Here is a tiny trained network, its code and every weight. The questions are about switching its units off for an input and a class, where a switched-off unit gives its printed mean instead of its output.

import numpy as np


def w(rows, s, z=0):
    codes = np.array(rows[::2]) - 128.0
    scale = np.full(codes.shape[1], s)
    scale[-1] = z or s
    return codes * scale


def f(y):
    return y / 2 * (1 + np.tanh(0.7978845608 * (y + 0.044715 * y**3)))


def log_softmax(a):
    a = a - a.max(-1, keepdims=True)
    return a - np.log(np.exp(a).sum(-1, keepdims=True))


def net(x, mask):
    res = np.array(x, float).reshape(1, 8) / 4 @ E
    y = f(res @ A[0][:, :-1].T + A[0][:, -1])
    res = res + np.where(mask, y, B[0][:, -1]) @ B[0][:, :-1]
    return log_softmax(res[-1] @ U[:, :-1].T + U[:, -1])


A, B = {}, {}
E = w([
[232,217,1,221,27,41,170,27],'x0',
[36,212,222,27,83,93,251,14],'x1',
[126,120,129,136,125,133,141,126],'x2',
[125,128,133,135,122,133,137,136],'x3',
[122,130,125,131,133,127,123,123],'x4',
[122,139,123,126,124,133,119,132],'x5',
[214,218,254,219,184,242,71,32],'x6',
[127,127,130,122,117,133,120,127],'x7',
],0.005)
A[0] = w([
[52,54,219,67,223,189,117,198,165],'neuron 0',
[40,46,15,56,90,9,178,200,28],'neuron 1',
[182,150,55,187,75,75,132,60,151],'neuron 2',
[81,199,225,63,106,101,228,29,92],'neuron 3',
[191,175,60,186,83,47,144,84,113],'neuron 4',
[195,193,54,195,70,42,152,77,129],'neuron 5',
[204,182,22,208,21,85,135,43,180],'neuron 6',
[30,221,199,52,82,65,230,45,109],'neuron 7',
[55,191,194,34,90,82,235,40,97],'neuron 8',
[60,52,22,46,74,42,192,200,27],'neuron 9',
[216,208,252,210,181,224,84,26,5],'neuron 10',
[216,42,35,230,173,138,11,215,130],'neuron 11',
[180,152,23,150,41,54,160,69,89],'neuron 12',
[37,48,230,48,210,205,91,219,160],'neuron 13',
[199,62,31,226,163,157,21,226,122],'neuron 14',
[194,80,41,210,184,140,25,229,133],'neuron 15',
[202,188,247,211,149,234,67,33,31],'neuron 16',
[24,26,253,42,201,213,51,240,170],'neuron 17',
],0.0049,0.0014)
B[0] = w([
[194,225,156,108,219,37,199,125,215],'neuron 0',
[12,76,17,216,215,214,8,243,225],'neuron 1',
[172,207,154,119,200,69,185,106,189],'neuron 2',
[160,16,164,50,20,237,91,74,207],'neuron 3',
[170,190,152,123,191,60,181,117,191],'neuron 4',
[198,215,157,122,212,52,186,137,206],'neuron 5',
[199,242,152,96,240,45,207,126,230],'neuron 6',
[176,28,183,48,15,243,94,61,219],'neuron 7',
[173,23,172,47,20,225,108,79,211],'neuron 8',
[20,107,26,232,203,198,15,222,216],'neuron 9',
[10,94,15,234,231,209,10,253,227],'neuron 10',
[204,24,198,44,4,220,143,10,228],'neuron 11',
[147,232,122,153,210,37,165,172,202],'neuron 12',
[210,241,147,106,230,36,201,128,231],'neuron 13',
[182,18,212,44,21,216,117,31,221],'neuron 14',
[178,30,183,52,20,214,115,28,214],'neuron 15',
[14,107,25,244,231,173,15,233,221],'neuron 16',
[213,249,167,119,246,3,228,115,254],'neuron 17',
],0.0048,0.0072)
U = w([
[216,233,192,100,232,21,229,89,255],'0',
[189,1,207,33,15,237,116,19,36],'1',
[8,83,22,238,230,205,22,223,42],'2',
],0.0056,0.00097)

Each question gives the input, the list of numbers given to net, and the class t.
The units are the neurons (one row each of A and B). Each row of codes is followed by its name. A weight is (code - 128) times the scale printed after its matrix; where a second scale follows, it is the last column's (A, B and U).
mask holds one flag per neuron, in row order. A switched-off neuron (its flag False) gives its mean, the last column of its row in B, instead of its output. The means were averaged over made-up inputs and are rounded, as every weight is.
A unit's drop is (log p(t) with every unit on - log p(t) with that unit switched off) / (log p(t) with every unit on - log p(t) with every unit switched off).
The circuit of an input: a set's keep is (log p(t) with only the set's units on - log p(t) with every unit switched off) / (log p(t) with every unit on - log p(t) with every unit switched off). Starting from the 12 units with the biggest drops (on a tie, the unit counted first), units are removed one at a time, each time the one whose removal leaves the highest keep (on an exact tie, the one counted first), for as long as the keep stays at least 0.8.
units of the circuit, in order: the units of the circuit, biggest drop first
most important unit: the unit with the biggest drop
k most important neurons: the k neurons with the biggest drops, biggest first
drop when u is switched off: that unit's drop, to one decimal
input [-5,7,1,2,-8,5,-3,1], class 1: 3 most important neurons : (neuron 7; neuron 8; neuron 3)
input [6,-1,-3,7,-2,2,-7,6], class 2: most important unit : neuron 1
input [-5,-4,5,7,8,-4,-5,5], class 0: 2 most important neurons : (neuron 17; neuron 13)
input [4,5,-7,7,3,-2,-6,8], class 2: 2 most important neurons : (neuron 1; neuron 9)
input [-5,6,4,3,2,-5,0,-3], class 1: 3 most important neurons : (neuron 7; neuron 3; neuron 8)
input [5,-1,-8,-1,4,-3,7,7], class 2: 2 most important neurons : (neuron 10; neuron 16)
input [3,4,-4,-4,6,8,-1,2], class 1: 3 most important neurons : (neuron 17; neuron 13; neuron 7)
input [7,-1,5,7,-7,3,8,-8], class 2: 3 most important neurons : (neuron 10; neuron 16; neuron 17)
input [-7,-2,8,2,1,-8,6,-1], class 0: 3 most important neurons : (neuron 17; neuron 13; neuron 0)
input [-7,-2,-4,2,6,7,6,-1], class 0: 4 most important neurons : (neuron 17; neuron 13; neuron 0; neuron 1)
input [-5,-4,-5,-2,8,-7,5,-1], class 0: 3 most important neurons : (neuron 17; neuron 1; neuron 13)
input [-6,3,0,2,-1,-7,-8,-2], class 2: drop when neuron 9 is switched off : 1.9
input [0,5,1,4,-7,5,5,-2], class 1: drop when neuron 3 is switched off : 0.6
input [0,1,3,1,-2,-1,-4,0], class 2: drop when neuron 4 is switched off : 0.0
input [4,3,8,-7,-4,4,-8,-3], class 2: drop when neuron 1 is switched off : 0.1
input [-2,5,7,8,4,8,-7,8], class 2: units of the circuit, in order : (neuron 1)
